Below are the code and all the weights of a small trained network. Each question names an input and a class and asks about switching units off, where a switched-off unit gives its printed mean instead of its output.

import numpy as np


def w(rows, s, z=0):
    codes = np.array(rows[::2]) - 128.0
    scale = np.full(codes.shape[1], s)
    scale[-1] = z or s
    return codes * scale


def norm(h):
    return h / np.sqrt((h * h).mean(-1, keepdims=True) + 1e-5)


def f(y):
    return y / 2 * (1 + np.tanh(0.7978845608 * (y + 0.044715 * y**3)))


def log_softmax(a):
    a = a - a.max(-1, keepdims=True)
    return a - np.log(np.exp(a).sum(-1, keepdims=True))


def net(x, mask):
    res = np.array(x, float).reshape(1, 7) / 4 @ E
    u = 0
    for l in range(4):
        y = f(norm(res) @ A[l][:, :-1].T + A[l][:, -1])
        res = res + np.where(mask[u : u + 6], y, B[l][:, -1]) @ B[l][:, :-1]
        u += 6
    return log_softmax(norm(res)[-1] @ U[:, :-1].T + U[:, -1])


A, B = {}, {}
E = w([
[113,119,94,76,137,138,131,125,134,121,154],'x0',
[190,102,149,129,91,131,84,124,74,120,123],'x1',
[147,124,60,51,174,136,47,186,139,197,87],'x2',
[99,130,47,139,154,146,101,52,189,77,169],'x3',
[159,178,94,107,175,135,92,160,171,185,213],'x4',
[85,175,152,128,156,71,42,67,93,137,133],'x5',
[130,96,1,158,141,100,192,98,95,204,139],'x6',
],0.0023)
A[0] = w([
[103,174,69,130,207,76,124,102,167,172,187,76],'0.n0',
[128,156,146,143,142,113,96,105,94,141,130,156],'0.n1',
[195,57,208,97,82,165,118,197,101,78,69,4],'0.n2',
[184,104,59,112,140,131,220,212,110,251,173,46],'0.n3',
[110,160,78,120,189,78,130,115,149,162,179,42],'0.n4',
[130,192,187,107,113,216,122,170,225,78,192,19],'0.n5',
],0.0031,0.0021)
B[0] = w([
[86,188,128,144,97,232,51,104,128,142,148,204],'0.n0',
[107,120,176,128,106,131,127,141,104,134,86,180],'0.n1',
[4,211,80,130,171,104,97,29,100,156,192,228],'0.n2',
[112,135,147,54,30,165,80,84,48,71,146,252],'0.n3',
[101,168,124,138,88,242,65,114,147,128,135,140],'0.n4',
[157,48,73,190,146,105,160,153,131,126,3,179],'0.n5',
],0.0029,0.0013)
A[1] = w([
[180,161,155,218,101,131,243,149,162,135,171,74],'1.n0',
[105,40,37,111,137,167,230,58,220,4,187,2],'1.n1',
[58,211,143,129,220,101,99,98,210,116,165,54],'1.n2',
[166,123,194,150,149,70,94,193,80,192,58,95],'1.n3',
[153,171,68,25,165,185,24,183,243,124,172,76],'1.n4',
[140,107,152,141,137,152,108,127,127,121,106,119],'1.n5',
],0.0029,0.0024)
B[1] = w([
[107,126,175,179,178,96,155,187,160,170,110,172],'1.n0',
[118,166,246,151,102,120,95,169,79,152,138,202],'1.n1',
[196,134,162,103,109,207,94,172,76,169,202,149],'1.n2',
[97,201,124,90,123,39,85,103,44,203,129,191],'1.n3',
[147,74,131,254,203,114,189,153,166,173,101,247],'1.n4',
[110,140,120,123,127,111,109,118,118,117,132,128],'1.n5',
],0.0032,0.0015)
A[2] = w([
[23,138,118,3,134,183,185,190,141,128,67,2],'2.n0',
[127,101,93,170,98,64,214,53,75,133,112,72],'2.n1',
[161,170,160,156,166,123,82,132,134,177,188,35],'2.n2',
[144,94,194,164,130,80,216,149,169,92,130,69],'2.n3',
[208,80,73,57,183,104,12,150,146,151,76,50],'2.n4',
[182,78,91,134,156,84,163,169,211,79,37,75],'2.n5',
],0.0035,0.0011)
B[2] = w([
[83,109,145,219,158,12,157,119,100,149,8,153],'2.n0',
[120,98,114,131,183,176,139,225,201,110,77,254],'2.n1',
[65,159,201,141,138,102,106,148,150,139,102,169],'2.n2',
[96,71,64,151,166,224,151,134,209,56,103,252],'2.n3',
[85,122,196,218,118,148,252,185,163,97,120,239],'2.n4',
[77,113,129,177,76,156,182,56,108,33,150,132],'2.n5',
],0.0028,0.0013)
A[3] = w([
[135,157,73,104,149,106,233,193,143,199,168,96],'3.n0',
[120,149,165,134,127,136,127,88,132,89,205,179],'3.n1',
[132,137,43,154,146,175,126,90,204,139,201,41],'3.n2',
[120,138,2,128,125,149,112,90,106,173,153,123],'3.n3',
[102,178,174,67,114,96,50,41,110,43,133,101],'3.n4',
[137,147,237,158,132,68,182,162,108,124,114,2],'3.n5',
],0.0038,0.0026)
B[3] = w([
[134,122,158,117,77,136,85,41,75,35,159,173],'3.n0',
[68,144,182,176,90,177,156,163,116,136,96,230],'3.n1',
[72,155,93,78,181,17,15,59,102,157,62,195],'3.n2',
[169,84,101,128,164,174,130,113,185,41,158,204],'3.n3',
[88,140,126,119,2,157,172,54,68,82,163,248],'3.n4',
[117,157,41,119,185,141,14,97,155,191,148,191],'3.n5',
],0.0036,0.0016)
U = w([
[119,147,132,72,115,8,116,141,47,187,52,130],'0',
[141,119,2,122,189,157,52,62,190,128,165,127],'1',
[241,75,69,54,79,162,165,161,75,130,179,88],'2',
[109,196,191,171,188,127,79,181,178,203,148,128],'3',
[184,146,120,40,125,39,151,118,214,114,157,1],'4',
[91,182,184,122,30,150,112,64,85,87,177,161],'5',
[119,58,126,189,130,151,230,160,189,51,71,174],'6',
],0.0084,0.0054)

Each question gives the input, the list of numbers given to net, and the class t.
The units are the neurons (one row each of A and B). Each row of codes is followed by its name. A weight is (code - 128) times the scale printed after its matrix; where a second scale follows, it is the last column's (A, B and U).
mask holds one flag per neuron, layer by layer. A switched-off neuron (its flag False) gives its mean, the last column of its row in B, instead of its output. The means were averaged over made-up inputs and are rounded, as every weight is.
A unit's drop is (log p(t) with every unit on - log p(t) with that unit switched off) / (log p(t) with every unit on - log p(t) with every unit switched off).
The circuit of an input: a set's keep is (log p(t) with only the set's units on - log p(t) with every unit switched off) / (log p(t) with every unit on - log p(t) with every unit switched off). Starting from the 12 units with the biggest drops (on a tie, the unit counted first), units are removed one at a time, each time the one whose removal leaves the highest keep (on an exact tie, the one counted first), for as long as the keep stays at least 0.8.
circuit, biggest first: the units of the circuit, biggest drop first
k most important neurons: the k neurons with the biggest drops, biggest first
top k neurons in layer l: the k neurons of layer l with the biggest drops, biggest first
drop when u is switched off: that unit's drop, to one decimal
input [6,1,-4,-5,8,1,1], class 5: top 2 neurons in layer 2 : [2.n1 2.n2]
input [4,-1,-4,7,-2,1,1], class 5: circuit, biggest first : [1.n1]
input [-3,7,-4,-6,2,-3,2], class 0: circuit, biggest first : [1.n3 3.n4]
input [-1,3,-1,-8,6,-5,-8], class 0: circuit, biggest first : [1.n3 0.n5 0.n0]
input [7,7,7,1,-1,7,1], class 3: 2 most important neurons : [2.n4 1.n4]
input [3,0,-4,-5,2,8,8], class 5: 2 most important neurons : [1.n4 2.n3]
input [-8,-5,2,-7,5,0,-8], class 0: circuit, biggest first : [1.n3 0.n5]
input [8,0,5,5,-7,2,4], class 6: circuit, biggest first : [0.n2 2.n4]
input [-5,6,4,-1,1,3,7], class 2: circuit, biggest first : [3.n3 3.n2 0.n2 0.n3]
input [-3,3,2,1,-3,-7,1], class 2: 2 most important neurons : [0.n3 1.n4]
input [8,2,5,-8,-3,-8,-1], class 0: circuit, biggest first : [2.n0 0.n2]
input [6,1,-5,6,5,1,0], class 3: circuit, biggest first : [1.n1 1.n4 0.n3 0.n2]
input [-2,-7,0,-2,7,-1,2], class 1: top 2 neurons in layer 3 : [3.n3 3.n2]
input [2,3,3,-8,-4,-5,0], class 0: most important neuron : [2.n0]
input [-4,5,-2,-4,-2,1,0], class 0: 3 most important neurons : [0.n3 0.n0 2.n1]
input [3,-1,8,2,-6,3,-3], class 6: top 2 neurons in layer 2 : [2.n4 2.n5]
input [3,0,2,-5,3,6,-8], class 0: top 2 neurons in layer 3 : [3.n3 3.n4]
input [5,6,-7,-5,-5,2,8], class 6: top 2 neurons in layer 2 : [2.n1 2.n3]
input [-8,2,-3,-8,7,3,-5], class 0: top 2 neurons in layer 1 : [1.n3 1.n4]
input [4,-7,0,-4,5,-5,-7], class 6: circuit, biggest first : [0.n5]
input [-6,-8,-6,8,8,-8,3], class 3: 4 most important neurons : [1.n1 3.n2 1.n0 3.n4]
input [1,8,7,4,3,-1,-4], class 6: top 2 neurons in layer 1 : [1.n4 1.n1]
input [-5,6,5,8,5,4,-7], class 3: 2 most important neurons : [1.n4 2.n4]
input [-4,-7,8,0,-7,0,8], class 6: top 2 neurons in layer 2 : [2.n0 2.n4]
input [-2,1,5,-3,1,1,8], class 2: drop when 3.n4 is switched off : 0.0
input [1,3,6,5,-2,2,-5], class 6: drop when 2.n4 is switched off : 0.1
input [-2,-2,8,-2,6,-7,-4], class 6: drop when 2.n4 is switched off : 0.1
input [-5,1,2,-5,-4,-2,-2], class 0: drop when 0.n0 is switched off : 0.2
input [4,2,-8,-4,-5,1,-1], class 6: top neuron in layer 0 : [0.n3]
